Here is a tiny trained network, its code and every weight. The questions are about switching its units off for an input and a class, where a switched-off unit gives its printed mean instead of its output.

import numpy as np


def w(rows, s, z=0):
    codes = np.array(rows[::2]) - 128.0
    scale = np.full(codes.shape[1], s)
    scale[-1] = z or s
    return codes * scale


def norm(h):
    return h / np.sqrt((h * h).mean(-1, keepdims=True) + 1e-5)


def f(y):
    return y / 2 * (1 + np.tanh(0.7978845608 * (y + 0.044715 * y**3)))


def log_softmax(a):
    a = a - a.max(-1, keepdims=True)
    return a - np.log(np.exp(a).sum(-1, keepdims=True))


def net(x, mask):
    res = np.array(x, float).reshape(1, 7) / 4 @ E
    u = 0
    for l in range(3):
        y = f(norm(res) @ A[l][:, :-1].T + A[l][:, -1])
        res = res + np.where(mask[u : u + 7], y, B[l][:, -1]) @ B[l][:, :-1]
        u += 7
    return log_softmax(norm(res)[-1] @ U[:, :-1].T + U[:, -1])


A, B = {}, {}
E = w([
[162,144,157,190,133,92,186,112,165],'x0',
[124,56,87,6,106,174,153,120,120],'x1',
[124,146,88,159,133,161,230,138,219],'x2',
[94,191,109,91,147,138,82,140,138],'x3',
[151,143,162,135,133,105,116,124,118],'x4',
[154,139,160,109,127,96,91,119,97],'x5',
[93,54,73,130,116,171,162,135,134],'x6',
],0.0023)
A[0] = w([
[129,125,130,128,132,128,126,131,132,129],'0.n1',
[138,109,114,124,149,152,215,162,147,112],'0.n2',
[128,128,129,130,120,125,124,124,131,126],'0.n3',
[97,117,111,2,148,151,37,150,81,2],'0.n4',
[131,122,135,130,142,132,135,132,130,119],'0.n5',
[106,83,69,93,105,185,176,132,132,15],'0.n6',
[202,62,184,147,133,107,199,100,148,34],'0.n7',
],0.0025,0.0015)
B[0] = w([
[122,130,126,128,119,123,129,120,125,129],'0.n1',
[145,109,138,116,4,132,200,75,172,210],'0.n2',
[123,128,124,129,137,126,127,132,121,126],'0.n3',
[155,75,108,44,107,109,87,100,60,254],'0.n4',
[122,130,130,120,114,109,138,128,125,122],'0.n5',
[143,212,174,158,110,139,106,133,178,153],'0.n6',
[203,120,190,121,61,37,156,98,85,187],'0.n7',
],0.002,0.00072)
A[1] = w([
[170,118,186,140,127,84,39,116,63,7],'1.n1',
[118,45,79,97,107,162,178,122,114,115],'1.n2',
[128,252,156,158,176,76,83,132,134,61],'1.n3',
[70,177,95,116,175,153,76,169,113,94],'1.n4',
[130,130,130,128,132,130,129,128,133,117],'1.n5',
[141,230,156,158,153,85,99,109,139,31],'1.n6',
[137,238,158,158,161,83,92,120,135,60],'1.n7',
],0.0038,0.0015)
B[1] = w([
[77,181,78,124,146,182,150,139,197,226],'1.n1',
[143,252,180,156,147,86,108,149,141,252],'1.n2',
[159,211,198,170,64,160,97,184,129,246],'1.n3',
[207,96,193,133,86,87,157,82,119,173],'1.n4',
[126,123,124,126,116,139,134,128,121,123],'1.n5',
[121,177,151,139,80,181,101,185,114,192],'1.n6',
[137,187,168,151,86,169,102,179,122,219],'1.n7',
],0.0033,0.0015)
A[2] = w([
[145,154,150,224,162,99,214,156,204,13],'2.n1',
[123,105,117,1,124,164,36,112,77,106],'2.n2',
[127,108,137,12,133,150,47,113,81,86],'2.n3',
[111,114,111,25,133,162,47,125,92,116],'2.n4',
[81,91,100,209,152,117,89,126,94,90],'2.n5',
[65,75,95,220,154,116,65,121,60,61],'2.n6',
[79,153,21,108,115,191,202,135,244,1],'2.n7',
],0.0033,0.0012)
B[2] = w([
[113,109,108,8,123,101,103,101,73,238],'2.n1',
[62,142,69,145,138,1,139,184,73,251],'2.n2',
[89,142,68,136,142,55,154,169,95,225],'2.n3',
[99,128,91,141,123,33,151,174,78,217],'2.n4',
[159,90,127,50,139,178,78,156,135,123],'2.n5',
[159,71,116,76,156,188,71,158,142,128],'2.n6',
[61,200,100,103,204,190,104,94,158,196],'2.n7',
],0.0039,0.0025)
U = w([
[66,126,60,106,137,1,109,185,50,200],'0',
[161,26,133,126,147,191,30,154,117,6],'1',
[61,168,77,89,174,202,172,74,201,139],'2',
[208,61,183,131,94,76,205,57,137,66],'3',
[165,224,225,212,80,155,57,179,122,216],'4',
],0.0087,0.002)

Each question gives the input, the list of numbers given to net, and the class t.
The units are the neurons (one row each of A and B). Each row of codes is followed by its name. A weight is (code - 128) times the scale printed after its matrix; where a second scale follows, it is the last column's (A, B and U).
mask holds one flag per neuron, layer by layer. A switched-off neuron (its flag False) gives its mean, the last column of its row in B, instead of its output. The means were averaged over made-up inputs and are rounded, as every weight is.
A unit's drop is (log p(t) with every unit on - log p(t) with that unit switched off) / (log p(t) with every unit on - log p(t) with every unit switched off).
The circuit of an input: a set's keep is (log p(t) with only the set's units on - log p(t) with every unit switched off) / (log p(t) with every unit on - log p(t) with every unit switched off). Starting from the 12 units with the biggest drops (on a tie, the unit counted first), units are removed one at a time, each time the one whose removal leaves the highest keep (on an exact tie, the one counted first), for as long as the keep stays at least 0.8.
circuit, biggest first: the units of the circuit, biggest drop first
unit that matters most: the unit with the biggest drop
k most important neurons: the k neurons with the biggest drops, biggest first
top k neurons in layer l: the k neurons of layer l with the biggest drops, biggest first
drop of u: that unit's drop, to one decimal
input [4,-2,-8,2,-3,-3,5], class 1: circuit, biggest first	[2.n6, 2.n5]
input [4,2,0,0,-7,3,0], class 2: circuit, biggest first	[2.n2]
input [-2,-8,7,-6,2,-2,4], class 2: 4 most important neurons	[1.n4, 2.n7, 2.n1, 2.n2]
input [3,3,6,-2,3,3,-5], class 3: 2 most important neurons	[1.n1, 0.n7]
input [-3,2,-1,-6,-5,0,7], class 2: 4 most important neurons	[1.n2, 0.n6, 2.n7, 2.n2]
input [-1,-2,3,-4,5,-8,-5], class 3: top 2 neurons in layer 2	[2.n1, 2.n7]
input [-3,-4,2,2,-4,6,8], class 1: 3 most important neurons	[1.n1, 1.n4, 2.n6]
input [4,-5,-1,8,4,-6,8], class 2: 3 most important neurons	[1.n2, 2.n1, 0.n7]
input [3,-4,3,-7,0,-5,-3], class 3: 2 most important neurons	[2.n1, 2.n2]
input [-6,-4,-3,4,-2,-8,-3], class 4: top 2 neurons in layer 1	[1.n3, 1.n4]
input [-4,-1,4,-4,-8,8,-4], class 4: 2 most important neurons	[0.n4, 0.n2]
input [4,4,0,-5,-8,0,-2], class 3: 2 most important neurons	[1.n1, 0.n7]
input [3,-5,8,-5,-2,8,3], class 3: top 2 neurons in layer 2	[2.n1, 2.n2]
input [-4,-6,1,-1,-8,-8,3], class 2: unit that matters most	2.n7
input [6,-6,-3,8,-4,-6,3], class 4: drop of 2.n1	0.0
input [-3,-3,0,-7,1,5,0], class 1: drop of 1.n2	0.1
input [7,2,-7,-5,-8,-5,-8], class 4: drop of 0.n4	0.2
